Below are the code and all the weights of a small trained network. Each question names an input and a class and asks about switching units off, where a switched-off unit gives its printed mean instead of its output.

import numpy as np


def w(rows, s, z=0):
    codes = np.array(rows[::2]) - 128.0
    scale = np.full(codes.shape[1], s)
    scale[-1] = z or s
    return codes * scale


def f(y):
    return y / 2 * (1 + np.tanh(0.7978845608 * (y + 0.044715 * y**3)))


def log_softmax(a):
    a = a - a.max(-1, keepdims=True)
    return a - np.log(np.exp(a).sum(-1, keepdims=True))


def net(x, mask):
    res = np.array(x, float).reshape(1, 5) / 4 @ E
    y = f(res @ A[0][:, :-1].T + A[0][:, -1])
    res = res + np.where(mask, y, B[0][:, -1]) @ B[0][:, :-1]
    return log_softmax(res[-1] @ U[:, :-1].T + U[:, -1])


A, B = {}, {}
E = w([
[44,68,123,203,98],'x0',
[128,133,125,130,129],'x1',
[103,58,89,116,247],'x2',
[136,162,232,185,186],'x3',
[228,54,107,186,109],'x4',
],0.013)
A[0] = w([
[195,92,102,184,134,93],'N1',
[210,148,121,94,147,4],'N2',
[153,97,149,142,236,75],'N3',
[161,170,130,78,161,36],'N4',
[13,171,88,201,114,78],'N5',
[118,74,139,86,167,116],'N6',
[198,130,122,219,159,121],'N7',
[219,177,95,36,149,74],'N8',
[58,163,113,72,138,184],'N9',
[104,160,147,49,141,133],'N10',
[136,157,171,141,58,78],'N11',
[138,162,153,179,165,137],'N12',
[188,67,68,95,82,148],'N13',
[161,116,80,196,120,70],'N14',
[95,166,139,132,158,153],'N15',
[68,184,118,82,110,179],'N16',
[124,96,60,70,105,126],'N17',
[125,115,117,124,215,127],'N18',
[126,102,106,109,180,119],'N19',
[149,163,216,208,182,142],'N20',
[127,132,38,142,103,127],'N21',
[143,163,150,118,61,111],'N22',
[159,136,216,127,168,149],'N23',
[203,91,123,130,135,199],'N24',
[135,124,211,168,198,51],'N25',
[81,87,84,135,88,53],'N26',
[63,178,134,103,144,121],'N27',
[41,164,196,90,177,146],'N28',
[61,84,136,224,87,26],'N29',
[210,66,147,111,113,121],'N30',
[182,97,200,185,145,176],'N31',
[94,158,150,126,147,141],'N32',
[103,68,133,108,191,125],'N33',
[131,105,124,106,195,89],'N34',
[68,165,154,102,83,96],'N35',
[122,99,71,83,161,169],'N36',
[88,100,121,100,169,82],'N37',
[148,125,46,49,103,116],'N38',
[118,131,37,88,78,107],'N39',
[219,103,120,192,109,131],'N40',
[136,156,253,147,62,119],'N41',
[66,84,129,159,106,10],'N42',
[160,152,142,99,42,119],'N43',
],0.013,0.0024)
B[0] = w([
[182,88,109,37,113,192],'N1',
[134,126,192,130,164,181],'N2',
[140,161,70,197,127,213],'N3',
[177,114,237,121,216,176],'N4',
[163,117,179,99,181,221],'N5',
[168,190,85,170,128,169],'N6',
[136,42,113,55,104,202],'N7',
[88,133,201,155,247,224],'N8',
[169,31,109,71,103,211],'N9',
[145,59,158,60,146,193],'N10',
[217,201,95,170,103,203],'N11',
[62,133,115,127,123,183],'N12',
[81,90,109,90,115,210],'N13',
[183,106,149,59,128,171],'N14',
[110,112,119,73,116,172],'N15',
[146,95,111,102,110,212],'N16',
[46,133,131,167,101,198],'N17',
[174,176,89,141,109,194],'N18',
[177,194,105,203,115,171],'N19',
[30,112,132,171,78,250],'N20',
[70,155,137,94,117,180],'N21',
[154,184,94,158,145,202],'N22',
[8,115,157,156,125,210],'N23',
[138,76,136,95,123,190],'N24',
[35,142,88,143,94,217],'N25',
[61,133,145,168,191,183],'N26',
[172,104,157,60,78,200],'N27',
[145,75,103,61,103,238],'N28',
[156,166,254,155,232,219],'N29',
[173,92,173,92,117,191],'N30',
[74,71,110,87,106,217],'N31',
[115,66,107,97,101,171],'N32',
[203,180,103,147,95,195],'N33',
[164,193,89,190,131,177],'N34',
[179,109,91,90,114,203],'N35',
[125,155,102,189,85,184],'N36',
[201,161,100,132,119,172],'N37',
[35,136,155,150,104,210],'N38',
[25,147,99,127,72,208],'N39',
[172,81,120,93,104,213],'N40',
[138,171,83,180,112,248],'N41',
[139,117,197,148,195,179],'N42',
[181,225,111,228,96,214],'N43',
],0.0083,0.014)
U = w([
[14,123,99,185,84,253],'0',
[183,68,105,98,96,55],'1',
[204,209,65,241,102,81],'2',
[130,131,224,186,254,88],'3',
],0.015,0.0034)

Each question gives the input, the list of numbers given to net, and the class t.
The units are the neurons (one row each of A and B). Each row of codes is followed by its name. A weight is (code - 128) times the scale printed after its matrix; where a second scale follows, it is the last column's (A, B and U).
mask holds one flag per neuron, in row order. A switched-off neuron (its flag False) gives its mean, the last column of its row in B, instead of its output. The means were averaged over made-up inputs and are rounded, as every weight is.
A unit's drop is (log p(t) with every unit on - log p(t) with that unit switched off) / (log p(t) with every unit on - log p(t) with every unit switched off).
The circuit of an input: a set's keep is (log p(t) with only the set's units on - log p(t) with every unit switched off) / (log p(t) with every unit on - log p(t) with every unit switched off). Starting from the 12 units with the biggest drops (on a tie, the unit counted first), units are removed one at a time, each time the one whose removal leaves the highest keep (on an exact tie, the one counted first), for as long as the keep stays at least 0.8.
circuit, biggest first: the units of the circuit, biggest drop first
unit that matters most: the unit with the biggest drop
top k neurons: the k neurons with the biggest drops, biggest first
drop when u is switched off: that unit's drop, to one decimal
input [7,-7,7,4,8], class 1: circuit, biggest first -> N1
input [-6,-3,-5,-3,0], class 3: top 3 neurons -> N8, N4, N2
input [-7,-3,5,1,-7], class 1: top 2 neurons -> N28, N9
input [3,3,7,-7,6], class 0: top 2 neurons -> N13, N17
input [-2,-2,-6,-6,3], class 0: top 3 neurons -> N39, N13, N38
input [8,2,-3,4,8], class 1: top 2 neurons -> N7, N1
input [8,2,4,8,5], class 0: top 4 neurons -> N25, N20, N31, N8
input [-7,-2,5,-5,-1], class 3: top 2 neurons -> N8, N4
input [3,1,3,5,6], class 1: top 2 neurons -> N1, N7
input [-7,-5,6,7,-6], class 0: top 3 neurons -> N25, N23, N20
input [7,-5,6,-4,4], class 3: top 3 neurons -> N29, N42, N26
input [-6,-6,-8,8,-1], class 0: top 2 neurons -> N23, N20
input [7,8,5,5,-1], class 3: drop when N5 is switched off -> 0.1
input [-6,7,6,0,3], class 2: unit that matters most -> N3
input [-6,-8,-2,4,4], class 3: drop when N8 is switched off -> 0.6
input [2,-6,8,-3,-8], class 1: drop when N28 is switched off -> 0.5
